Below is a small trained network, with its code and all its weights. Each question gives an input and a class and asks what happens when units are switched off, that is, made to give their printed mean instead of their output.

import numpy as np


def w(rows, s, z=0):
    codes = np.array(rows[::2]) - 128.0
    scale = np.full(codes.shape[1], s)
    scale[-1] = z or s
    return codes * scale


def f(y):
    return np.maximum(y, 0)


def log_softmax(a):
    a = a - a.max(-1, keepdims=True)
    return a - np.log(np.exp(a).sum(-1, keepdims=True))


def net(x, mask):
    res = np.array(x, float).reshape(1, 6) / 4 @ E
    y = f(res @ A[0][:, :-1].T + A[0][:, -1])
    res = res + np.where(mask, y, B[0][:, -1]) @ B[0][:, :-1]
    return log_softmax(res[-1] @ U[:, :-1].T + U[:, -1])


A, B = {}, {}
E = w([
[58,3,86,81],'x0',
[45,114,228,183],'x1',
[221,60,254,73],'x2',
[128,127,126,134],'x3',
[132,121,127,136],'x4',
[137,116,120,158],'x5',
],0.0076)
A[0] = w([
[49,158,65,124,51],'neuron 0',
[52,111,207,205,25],'neuron 1',
[195,194,110,82,221],'neuron 2',
[205,94,199,85,36],'neuron 3',
[61,24,107,140,37],'neuron 4',
[110,100,146,168,175],'neuron 5',
[44,161,218,163,31],'neuron 6',
[140,208,153,131,39],'neuron 7',
[122,208,118,149,162],'neuron 8',
[114,102,38,198,110],'neuron 9',
[77,134,174,143,28],'neuron 10',
[36,110,231,136,97],'neuron 11',
[151,36,72,76,134],'neuron 12',
[147,166,101,172,171],'neuron 13',
[37,182,97,121,90],'neuron 14',
[138,78,107,151,206],'neuron 15',
[105,94,77,88,138],'neuron 16',
[243,120,10,60,89],'neuron 17',
[34,69,125,46,84],'neuron 18',
[66,167,58,240,14],'neuron 19',
[183,60,188,86,25],'neuron 20',
[182,68,164,147,1],'neuron 21',
],0.011,0.0057)
B[0] = w([
[162,89,144,67,212],'neuron 0',
[89,215,65,137,216],'neuron 1',
[84,144,174,182,255],'neuron 2',
[153,68,95,74,215],'neuron 3',
[236,201,140,170,232],'neuron 4',
[53,139,146,111,195],'neuron 5',
[140,180,71,129,208],'neuron 6',
[224,199,91,168,175],'neuron 7',
[171,73,184,153,218],'neuron 8',
[170,72,153,100,217],'neuron 9',
[123,163,78,146,158],'neuron 10',
[76,115,47,163,249],'neuron 11',
[139,209,196,191,231],'neuron 12',
[153,75,181,149,202],'neuron 13',
[206,45,159,60,218],'neuron 14',
[104,135,181,151,201],'neuron 15',
[151,117,174,188,206],'neuron 16',
[2,197,43,136,250],'neuron 17',
[200,201,163,200,247],'neuron 18',
[162,75,103,33,233],'neuron 19',
[177,36,39,95,205],'neuron 20',
[189,79,66,69,159],'neuron 21',
],0.0067,0.0071)
U = w([
[194,104,91,2,43],'0',
[92,152,200,152,255],'1',
[44,226,30,144,69],'2',
[225,230,234,206,15],'3',
[67,142,230,126,241],'4',
],0.0084,0.0092)

Each question gives the input, the list of numbers given to net, and the class t.
The units are the neurons (one row each of A and B). Each row of codes is followed by its name. A weight is (code - 128) times the scale printed after its matrix; where a second scale follows, it is the last column's (A, B and U).
mask holds one flag per neuron, in row order. A switched-off neuron (its flag False) gives its mean, the last column of its row in B, instead of its output. The means were averaged over made-up inputs and are rounded, as every weight is.
A unit's drop is (log p(t) with every unit on - log p(t) with that unit switched off) / (log p(t) with every unit on - log p(t) with every unit switched off).
The circuit of an input: a set's keep is (log p(t) with only the set's units on - log p(t) with every unit switched off) / (log p(t) with every unit on - log p(t) with every unit switched off). Starting from the 12 units with the biggest drops (on a tie, the unit counted first), units are removed one at a time, each time the one whose removal leaves the highest keep (on an exact tie, the one counted first), for as long as the keep stays at least 0.8.
circuit, biggest first: the units of the circuit, biggest drop first
unit that matters most: the unit with the biggest drop
top k neurons: the k neurons with the biggest drops, biggest first
drop of u: that unit's drop, to one decimal
input [2,8,-5,2,-2,1], class 2: circuit, biggest first -> (neuron 1)
input [7,2,1,7,0,-6], class 3: circuit, biggest first -> (neuron 18; neuron 4)
input [4,7,-8,-7,6,-8], class 0: circuit, biggest first -> (neuron 14; neuron 19)
input [-4,8,-2,2,-7,7], class 2: top 3 neurons -> (neuron 1; neuron 6; neuron 11)
input [4,4,-7,3,4,-3], class 0: circuit, biggest first -> (neuron 19; neuron 14)
input [-5,8,-2,7,-1,1], class 2: top 3 neurons -> (neuron 1; neuron 6; neuron 11)
input [5,0,-7,-2,-5,-1], class 0: top 3 neurons -> (neuron 19; neuron 14; neuron 0)
input [2,8,7,6,8,-3], class 2: top 2 neurons -> (neuron 11; neuron 1)
input [8,-3,7,2,-6,-4], class 3: top 2 neurons -> (neuron 12; neuron 18)
input [-3,-4,2,0,1,3], class 2: top 2 neurons -> (neuron 17; neuron 14)
input [8,0,-3,-2,7,0], class 3: top 2 neurons -> (neuron 4; neuron 18)
input [-2,-4,2,-2,1,1], class 2: top 2 neurons -> (neuron 17; neuron 14)
input [-7,-5,7,7,0,-3], class 0: top 2 neurons -> (neuron 3; neuron 20)
input [2,2,8,-2,-2,7], class 0: circuit, biggest first -> (neuron 20)
input [-7,3,-7,5,3,6], class 0: circuit, biggest first -> (neuron 19; neuron 14)
input [0,-7,-7,1,8,-1], class 0: top 2 neurons -> (neuron 19; neuron 9)
input [-4,-1,7,3,-7,-3], class 0: top 2 neurons -> (neuron 3; neuron 20)
input [6,-4,-4,-5,7,2], class 3: drop of neuron 12 -> 0.3
input [-4,-3,-3,-8,-4,-4], class 4: drop of neuron 4 -> 0.3
input [2,6,2,-4,-8,-3], class 2: unit that matters most -> neuron 11
input [6,-7,0,-6,-5,5], class 2: drop of neuron 17 -> 2.4
